Below is a small trained network, with its code and all its weights. Each question gives an input and a target symbol and asks what happens when units are switched off, that is, made to give their printed mean instead of their output.

import numpy as np


def w(rows, s, z=0):
    codes = np.array(rows[::2]) - 128.0
    scale = np.full(codes.shape[1], s)
    scale[-1] = z or s
    return codes * scale


def f(y):
    return np.maximum(y, 0)


def softmax(a):
    e = np.exp(a - a.max(-1, keepdims=True))
    return e / e.sum(-1, keepdims=True)


def log_softmax(a):
    a = a - a.max(-1, keepdims=True)
    return a - np.log(np.exp(a).sum(-1, keepdims=True))


def net(x, mask):
    ids = ['ΘΦβγδλτψ'.index(c) for c in x.split()]
    T = len(ids)
    res = E[ids] + P[:T]
    u = 0
    for l in range(3):
        q, k, v = (res @ M[l].T for M in (Q, K, V))
        z = softmax(np.where(np.tri(T) > 0, q @ k.T / 2**0.5, -1e9)) @ v
        res = res + np.where(mask[u], z, O[l][:, -1]) @ O[l][:, :-1]
        u += 1
        y = f(res @ A[l][:, :-1].T + A[l][:, -1])
        res = res + np.where(mask[u : u + 8], y, B[l][:, -1]) @ B[l][:, :-1]
        u += 8
    return log_softmax(res[-1] @ U[:, :-1].T + U[:, -1])


Q, K, V, O, A, B = {}, {}, {}, {}, {}, {}
E = w([
[169,149,106,163,123,133,132,172,71,103,119],'Θ',
[82,87,157,187,128,110,148,105,118,128,213],'Φ',
[119,133,92,75,25,111,135,73,182,152,142],'β',
[132,90,34,118,240,149,74,58,102,125,85],'γ',
[140,115,173,161,169,150,125,45,67,193,148],'δ',
[250,151,98,151,142,209,109,100,142,195,198],'λ',
[36,85,136,114,160,181,113,200,164,144,187],'τ',
[148,119,163,63,151,78,150,118,166,114,121],'ψ',
],0.018)
P = w([
[138,83,116,102,86,120,132,238,139,112,215],'0',
[203,91,114,228,174,26,63,102,181,89,126],'1',
[229,100,112,221,170,44,84,97,168,78,142],'2',
[242,105,109,209,133,52,98,110,192,85,151],'3',
[247,105,111,236,163,67,96,100,184,86,169],'4',
[255,118,62,245,155,80,84,102,191,57,189],'5',
],0.0074)
Q[0] = w([
[189,73,75,164,148,89,87,85,171,85,180],'0.h0',
[254,76,101,123,134,84,103,121,144,111,203],'0.h0',
],0.011)
K[0] = w([
[76,37,164,57,109,254,118,188,124,155,99],'0.h0',
[58,21,137,63,126,251,228,184,138,147,185],'0.h0',
],0.0072)
V[0] = w([
[142,133,161,206,126,110,142,98,83,158,206],'0.h0',
[1,116,141,178,57,105,113,88,117,102,162],'0.h0',
],0.0074)
O[0] = w([
[76,148,182,88,92,217,96,135,215,97,10,145],'0.h0',
[233,2,26,187,129,185,231,138,117,134,85,11],'0.h0',
],0.0094,0.0012)
A[0] = w([
[95,183,170,109,185,133,49,128,116,127,151,44],'0.n0',
[86,158,135,59,128,163,39,103,65,55,114,114],'0.n1',
[72,88,121,92,154,135,229,127,108,127,24,1],'0.n2',
[54,96,124,72,119,126,206,213,191,90,130,120],'0.n3',
[120,120,55,110,51,120,68,47,131,63,78,151],'0.n4',
[91,180,117,123,253,110,170,124,217,95,79,117],'0.n5',
[149,168,164,89,162,153,192,144,174,90,171,108],'0.n6',
[143,95,81,212,170,161,140,113,108,161,106,60],'0.n7',
],0.0063,0.0049)
B[0] = w([
[112,103,36,142,8,122,146,106,170,145,127,219],'0.n0',
[89,142,82,253,35,116,164,102,149,127,141,195],'0.n1',
[101,177,148,57,53,99,180,107,72,108,95,147],'0.n2',
[187,163,151,159,149,154,46,189,80,181,107,173],'0.n3',
[98,23,248,32,196,152,95,172,82,184,170,254],'0.n4',
[115,61,128,97,56,109,72,147,100,138,164,231],'0.n5',
[153,101,122,103,30,142,73,150,51,141,118,176],'0.n6',
[125,165,201,61,72,161,164,143,33,87,160,215],'0.n7',
],0.006,0.005)
Q[1] = w([
[129,242,97,115,170,197,185,46,191,138,80],'1.h0',
[187,111,4,108,108,154,84,206,168,69,254],'1.h0',
],0.0069)
K[1] = w([
[186,206,78,166,81,115,123,53,80,118,107],'1.h0',
[109,93,58,172,141,209,5,228,254,175,218],'1.h0',
],0.0068)
V[1] = w([
[107,239,195,106,130,133,170,48,106,46,222],'1.h0',
[12,195,193,179,193,105,134,254,73,130,89],'1.h0',
],0.0036)
O[1] = w([
[192,71,123,99,91,105,67,154,93,83,142,87],'1.h0',
[221,234,22,177,121,254,164,130,210,127,191,1],'1.h0',
],0.0098,0.0049)
A[1] = w([
[185,103,93,96,168,105,142,190,184,167,147,113],'1.n0',
[200,170,88,164,121,85,176,118,155,53,79,125],'1.n1',
[67,81,133,59,155,98,89,154,165,144,105,108],'1.n2',
[154,92,70,96,158,131,87,125,146,116,177,117],'1.n3',
[135,99,138,130,119,92,95,140,96,28,50,121],'1.n4',
[173,117,151,99,112,215,129,80,154,117,80,65],'1.n5',
[90,165,63,162,147,168,135,129,77,161,182,119],'1.n6',
[109,184,55,123,66,139,101,109,254,133,138,2],'1.n7',
],0.0083,0.003)
B[1] = w([
[112,156,149,141,29,159,80,121,114,188,91,158],'1.n0',
[178,88,117,217,172,126,56,111,148,135,142,139],'1.n1',
[170,166,102,254,139,144,152,127,96,127,162,254],'1.n2',
[123,217,190,97,164,128,162,94,133,172,106,182],'1.n3',
[129,160,191,132,66,175,170,68,166,182,135,208],'1.n4',
[94,181,132,67,181,161,142,109,167,149,213,167],'1.n5',
[60,130,171,184,181,98,100,62,165,42,166,144],'1.n6',
[112,59,166,112,76,154,173,104,43,74,128,159],'1.n7',
],0.0073,0.0096)
Q[2] = w([
[78,141,1,83,125,151,165,184,147,34,75],'2.h0',
[127,124,129,134,107,142,104,136,125,93,152],'2.h0',
],0.011)
K[2] = w([
[207,74,214,145,108,45,112,2,120,122,64],'2.h0',
[109,169,140,56,150,109,124,161,87,124,78],'2.h0',
],0.0079)
V[2] = w([
[165,143,194,54,133,72,139,195,168,167,110],'2.h0',
[198,149,91,195,89,190,119,207,97,2,151],'2.h0',
],0.0047)
O[2] = w([
[153,208,66,230,59,190,144,70,130,196,239,137],'2.h0',
[171,86,2,167,114,120,141,101,204,166,139,2],'2.h0',
],0.0094,0.0018)
A[2] = w([
[104,136,11,122,125,124,144,167,144,83,159,3],'2.n0',
[195,185,72,145,212,152,127,210,48,91,59,58],'2.n1',
[121,137,80,82,120,113,133,127,200,71,97,84],'2.n2',
[160,77,87,43,75,126,106,138,80,196,148,105],'2.n3',
[149,154,104,121,201,182,197,93,159,149,113,2],'2.n4',
[91,191,179,101,105,184,137,105,63,101,142,99],'2.n5',
[143,95,124,163,149,192,254,120,165,91,108,33],'2.n6',
[120,202,143,182,137,82,51,127,79,90,125,119],'2.n7',
],0.008,0.0048)
B[2] = w([
[169,183,144,68,221,97,154,180,123,203,18,131],'2.n0',
[58,68,143,130,2,187,37,134,78,64,79,131],'2.n1',
[145,144,137,164,116,137,128,128,69,205,78,135],'2.n2',
[83,142,97,183,181,150,178,123,116,77,111,185],'2.n3',
[136,130,165,53,90,22,75,120,91,139,143,147],'2.n4',
[196,98,63,184,141,102,128,197,188,117,137,230],'2.n5',
[102,138,57,57,85,102,186,109,158,60,178,163],'2.n6',
[114,136,76,12,106,183,158,143,125,145,133,255],'2.n7',
],0.0079,0.0085)
U = w([
[142,192,102,135,137,151,126,101,87,168,202,159],'Θ',
[167,43,48,132,182,94,117,140,170,170,83,136],'Φ',
[122,117,105,158,204,125,178,107,133,47,149,57],'β',
[96,122,122,37,192,105,89,146,76,95,106,121],'γ',
[126,101,173,194,179,143,219,129,20,146,102,122],'δ',
[91,119,195,159,207,254,106,154,181,139,99,252],'λ',
[130,73,98,53,138,230,235,106,126,159,110,72],'τ',
[118,78,116,136,88,192,104,117,86,80,109,71],'ψ',
],0.0046,0.0039)

Each question gives the input, a string of symbols that net reads in full, and the target symbol t.
The units are the heads (2 rows each of Q, K, V and O) and the neurons (one row each of A and B). Each row of codes is followed by its name. A weight is (code - 128) times the scale printed after its matrix; where a second scale follows, it is the last column's (O, A, B and U).
mask holds one flag per unit, layer by layer, with each layer's heads first. A switched-off unit (its flag False) gives its mean, the last column of its rows in O or B, instead of its output. The means were averaged over made-up inputs and are rounded, as every weight is.
A unit's drop is (log p(t) with every unit on - log p(t) with that unit switched off) / (log p(t) with every unit on - log p(t) with every unit switched off).
The circuit of an input: a set's keep is (log p(t) with only the set's units on - log p(t) with every unit switched off) / (log p(t) with every unit on - log p(t) with every unit switched off). Starting from the 12 units with the biggest drops (on a tie, the unit counted first), units are removed one at a time, each time the one whose removal leaves the highest keep (on an exact tie, the one counted first), for as long as the keep stays at least 0.8.
units of the circuit, in order: the units of the circuit, biggest drop first
top k neurons: the k neurons with the biggest drops, biggest first
top k neurons in layer l: the k neurons of layer l with the biggest drops, biggest first
drop when u is switched off: that unit's drop, to one decimal
input Φ Θ ψ τ Θ Θ, target ψ: units of the circuit, in order	[2.n1 1.h0 1.n4]
input Φ γ ψ Θ γ, target τ: top 2 neurons	[2.n6 1.n4]
input Φ Θ λ, target τ: units of the circuit, in order	[0.h0 2.n6]
input β β ψ δ β, target δ: units of the circuit, in order	[0.h0 1.h0 2.h0]
input Θ γ λ γ β, target Φ: units of the circuit, in order	[2.h0 1.h0]
input Θ β γ β λ, target Φ: units of the circuit, in order	[1.h0 2.h0]
input ψ ψ Θ Θ, target Θ: units of the circuit, in order	[2.h0 0.h0 1.h0]
input λ Φ β ψ β δ, target ψ: top neuron	[1.n7]
input ψ ψ ψ, target Θ: units of the circuit, in order	[2.h0 0.h0]
input τ β Φ, target β: top 2 neurons	[1.n6 2.n6]
input γ Φ β β ψ Θ, target γ: units of the circuit, in order	[2.h0 0.h0 1.n2]
input γ ψ β β, target γ: units of the circuit, in order	[2.h0 0.h0 0.n1]
input λ ψ λ β β, target ψ: top 2 neurons	[1.n7 0.n1]
input λ γ ψ, target ψ: top 2 neurons	[1.n7 0.n1]
input δ ψ Θ Θ, target λ: top neuron in layer 2	[2.n7]
input λ β γ τ β ψ, target Φ: top 2 neurons in layer 1	[1.n1 1.n4]
input τ β ψ, target Φ: top 2 neurons in layer 0	[0.n4 0.n3]
input τ Θ δ β, target τ: top 2 neurons in layer 0	[0.n3 0.n4]
input δ Θ ψ γ, target λ: drop when 0.h0 is switched off	0.7
input Φ ψ δ Θ, target τ: drop when 1.n4 is switched off	0.2
input β Φ γ γ, target δ: drop when 1.h0 is switched off	0.2
input ψ λ γ Φ, target Θ: drop when 2.h0 is switched off	0.6
input δ Θ τ γ, target γ: top neuron	[2.n4]
